Below are the code and all the weights of a small trained network. Each question names an input and a target symbol and asks about switching units off, where a switched-off unit gives its printed mean instead of its output.

import numpy as np


def w(rows, s, z=0):
    codes = np.array(rows[::2]) - 128.0
    scale = np.full(codes.shape[1], s)
    scale[-1] = z or s
    return codes * scale


def norm(h):
    return h / np.sqrt((h * h).mean(-1, keepdims=True) + 1e-5)


def f(y):
    return np.maximum(y, 0)


def softmax(a):
    e = np.exp(a - a.max(-1, keepdims=True))
    return e / e.sum(-1, keepdims=True)


def log_softmax(a):
    a = a - a.max(-1, keepdims=True)
    return a - np.log(np.exp(a).sum(-1, keepdims=True))


def net(x, mask):
    ids = ['γδθλξπτψ'.index(c) for c in x.split()]
    T = len(ids)
    res = E[ids] + P[:T]
    u = 0
    for l in range(2):
        r = norm(res)
        for j in range(2):
            rows = slice(2 * j, 2 * j + 2)
            q, k, v = (r @ M[l][rows].T for M in (Q, K, V))
            z = softmax(np.where(np.tri(T) > 0, q @ k.T / 2**0.5, -1e9)) @ v
            o = O[l][rows]
            res = res + np.where(mask[u + j], z, o[:, -1]) @ o[:, :-1]
        u += 2
        y = f(norm(res) @ A[l][:, :-1].T + A[l][:, -1])
        res = res + np.where(mask[u : u + 12], y, B[l][:, -1]) @ B[l][:, :-1]
        u += 12
    return log_softmax(norm(res)[-1] @ U[:, :-1].T + U[:, -1])


Q, K, V, O, A, B = {}, {}, {}, {}, {}, {}
E = w([
[105,96,115],'γ',
[150,161,144],'δ',
[100,107,144],'θ',
[114,132,91],'λ',
[94,162,83],'ξ',
[83,124,130],'π',
[207,163,103],'τ',
[249,71,162],'ψ',
],0.018)
P = w([
[75,139,63],'0',
[89,239,175],'1',
[103,253,179],'2',
[103,227,140],'3',
[92,194,80],'4',
[83,135,29],'5',
[73,60,9],'6',
],0.0033)
Q[0] = w([
[167,133,104],'L0H0',
[151,62,89],'L0H0',
[156,253,183],'L0H1',
[198,108,254],'L0H1',
],0.0091)
K[0] = w([
[144,142,127],'L0H0',
[121,91,100],'L0H0',
[246,90,137],'L0H1',
[125,46,78],'L0H1',
],0.014)
V[0] = w([
[236,49,4],'L0H0',
[109,231,79],'L0H0',
[47,146,112],'L0H1',
[95,134,100],'L0H1',
],0.0049)
O[0] = w([
[137,253,200,71],'L0H0',
[93,72,75,252],'L0H0',
[69,123,107,198],'L0H1',
[105,157,104,166],'L0H1',
],0.0071,0.002)
A[0] = w([
[254,172,55,93],'L0N0',
[133,139,205,157],'L0N1',
[251,150,14,174],'L0N2',
[143,58,40,25],'L0N3',
[169,123,98,74],'L0N4',
[86,100,198,109],'L0N5',
[48,73,218,142],'L0N6',
[171,199,171,38],'L0N7',
[75,124,128,72],'L0N8',
[106,113,33,29],'L0N9',
[97,236,100,5],'L0N10',
[40,222,25,180],'L0N11',
],0.0052,0.0025)
B[0] = w([
[58,81,87,179],'L0N0',
[97,88,161,137],'L0N1',
[50,181,3,207],'L0N2',
[56,155,84,154],'L0N3',
[138,106,95,137],'L0N4',
[158,120,64,139],'L0N5',
[173,87,63,164],'L0N6',
[4,225,107,140],'L0N7',
[146,71,128,150],'L0N8',
[119,163,190,171],'L0N9',
[170,225,32,143],'L0N10',
[191,102,178,253],'L0N11',
],0.0043,0.006)
Q[1] = w([
[172,201,44],'L1H0',
[145,188,204],'L1H0',
[157,164,163],'L1H1',
[246,138,212],'L1H1',
],0.011)
K[1] = w([
[250,112,113],'L1H0',
[120,45,181],'L1H0',
[110,100,199],'L1H1',
[64,173,215],'L1H1',
],0.011)
V[1] = w([
[97,186,92],'L1H0',
[108,255,172],'L1H0',
[229,69,57],'L1H1',
[155,240,73],'L1H1',
],0.0074)
O[1] = w([
[180,204,101,255],'L1H0',
[110,167,57,119],'L1H0',
[255,186,155,195],'L1H1',
[160,66,130,233],'L1H1',
],0.0081,0.0031)
A[1] = w([
[186,176,123,169],'L1N0',
[140,157,63,63],'L1N1',
[130,142,139,55],'L1N2',
[171,159,120,131],'L1N3',
[100,186,215,4],'L1N4',
[228,134,198,166],'L1N5',
[153,78,122,142],'L1N6',
[136,67,129,79],'L1N7',
[171,110,146,105],'L1N8',
[124,166,130,29],'L1N9',
[145,138,101,109],'L1N10',
[250,122,134,244],'L1N11',
],0.013,0.0026)
B[1] = w([
[132,57,145,212],'L1N0',
[163,105,149,250],'L1N1',
[139,161,152,128],'L1N2',
[129,84,189,187],'L1N3',
[144,254,147,134],'L1N4',
[95,19,153,188],'L1N5',
[176,131,117,175],'L1N6',
[184,158,77,164],'L1N7',
[199,137,180,153],'L1N8',
[158,139,142,136],'L1N9',
[138,88,147,185],'L1N10',
[138,203,165,254],'L1N11',
],0.008,0.0067)
U = w([
[72,207,206,255],'γ',
[132,141,130,45],'δ',
[96,51,156,75],'θ',
[161,83,89,21],'λ',
[86,194,54,173],'ξ',
[30,101,117,250],'π',
[219,232,112,105],'τ',
[163,98,254,133],'ψ',
],0.012,0.0053)

Each question gives the input, a string of symbols that net reads in full, and the target symbol t.
The units are the heads (2 rows each of Q, K, V and O) and the neurons (one row each of A and B). Each row of codes is followed by its name. A weight is (code - 128) times the scale printed after its matrix; where a second scale follows, it is the last column's (O, A, B and U).
mask holds one flag per unit, layer by layer, with each layer's heads first. A switched-off unit (its flag False) gives its mean, the last column of its rows in O or B, instead of its output. The means were averaged over made-up inputs and are rounded, as every weight is.
A unit's drop is (log p(t) with every unit on - log p(t) with that unit switched off) / (log p(t) with every unit on - log p(t) with every unit switched off).
The circuit of an input: a set's keep is (log p(t) with only the set's units on - log p(t) with every unit switched off) / (log p(t) with every unit on - log p(t) with every unit switched off). Starting from the 12 units with the biggest drops (on a tie, the unit counted first), units are removed one at a time, each time the one whose removal leaves the highest keep (on an exact tie, the one counted first), for as long as the keep stays at least 0.8.
units of the circuit, in order: the units of the circuit, biggest drop first
top k neurons in layer l: the k neurons of layer l with the biggest drops, biggest first
heads that matter: for each layer, one digit per head in row order, 1 if its drop is at least 0.15 and else 0, layers parted by /
input ψ ξ γ ξ γ, target ξ: heads that matter : 11 / 01
input γ γ γ, target γ: units of the circuit, in order : [L0N2; L1H1; L0H1; L1N5]
input π γ ψ λ δ ξ, target λ: heads that matter : 10 / 11
input γ π θ, target π: top neuron in layer 1 : [L1N1]
input ξ λ ψ π τ, target ψ: units of the circuit, in order : [L1H0; L1N3]
input τ λ θ, target τ: heads that matter : 10 / 01
input ξ τ τ ξ ψ τ γ, target ψ: units of the circuit, in order : [L0H0; L0N2]
input γ γ π π γ, target π: units of the circuit, in order : [L1H1; L0H1]
input τ θ λ τ γ π, target τ: top 2 neurons in layer 0 : [L0N2; L0N0]
input θ θ ξ π, target π: heads that matter : 01 / 01
input θ θ γ ψ τ, target ψ: heads that matter : 00 / 10
input ξ π δ, target ξ: heads that matter : 01 / 01
input ξ ξ γ τ τ π, target τ: units of the circuit, in order : [L1H1; L1N5]
input δ ξ ξ λ γ λ δ, target λ: top 3 neurons in layer 0 : [L0N2; L0N3; L0N0]
input λ π γ θ π θ, target π: units of the circuit, in order : [L1H1; L0H1]
input γ τ γ, target τ: heads that matter : 11 / 01
input γ δ γ, target λ: top neuron in layer 1 : [L1N11]
input π ξ π δ, target ξ: top 2 neurons in layer 1 : [L1N5; L1N0]
input λ τ λ τ λ τ ξ, target τ: top 2 neurons in layer 0 : [L0N0; L0N11]
input γ τ θ, target τ: heads that matter : 10 / 00
input γ γ θ, target θ: heads that matter : 11 / 11
input ψ ξ ψ λ λ, target ψ: heads that matter : 00 / 01
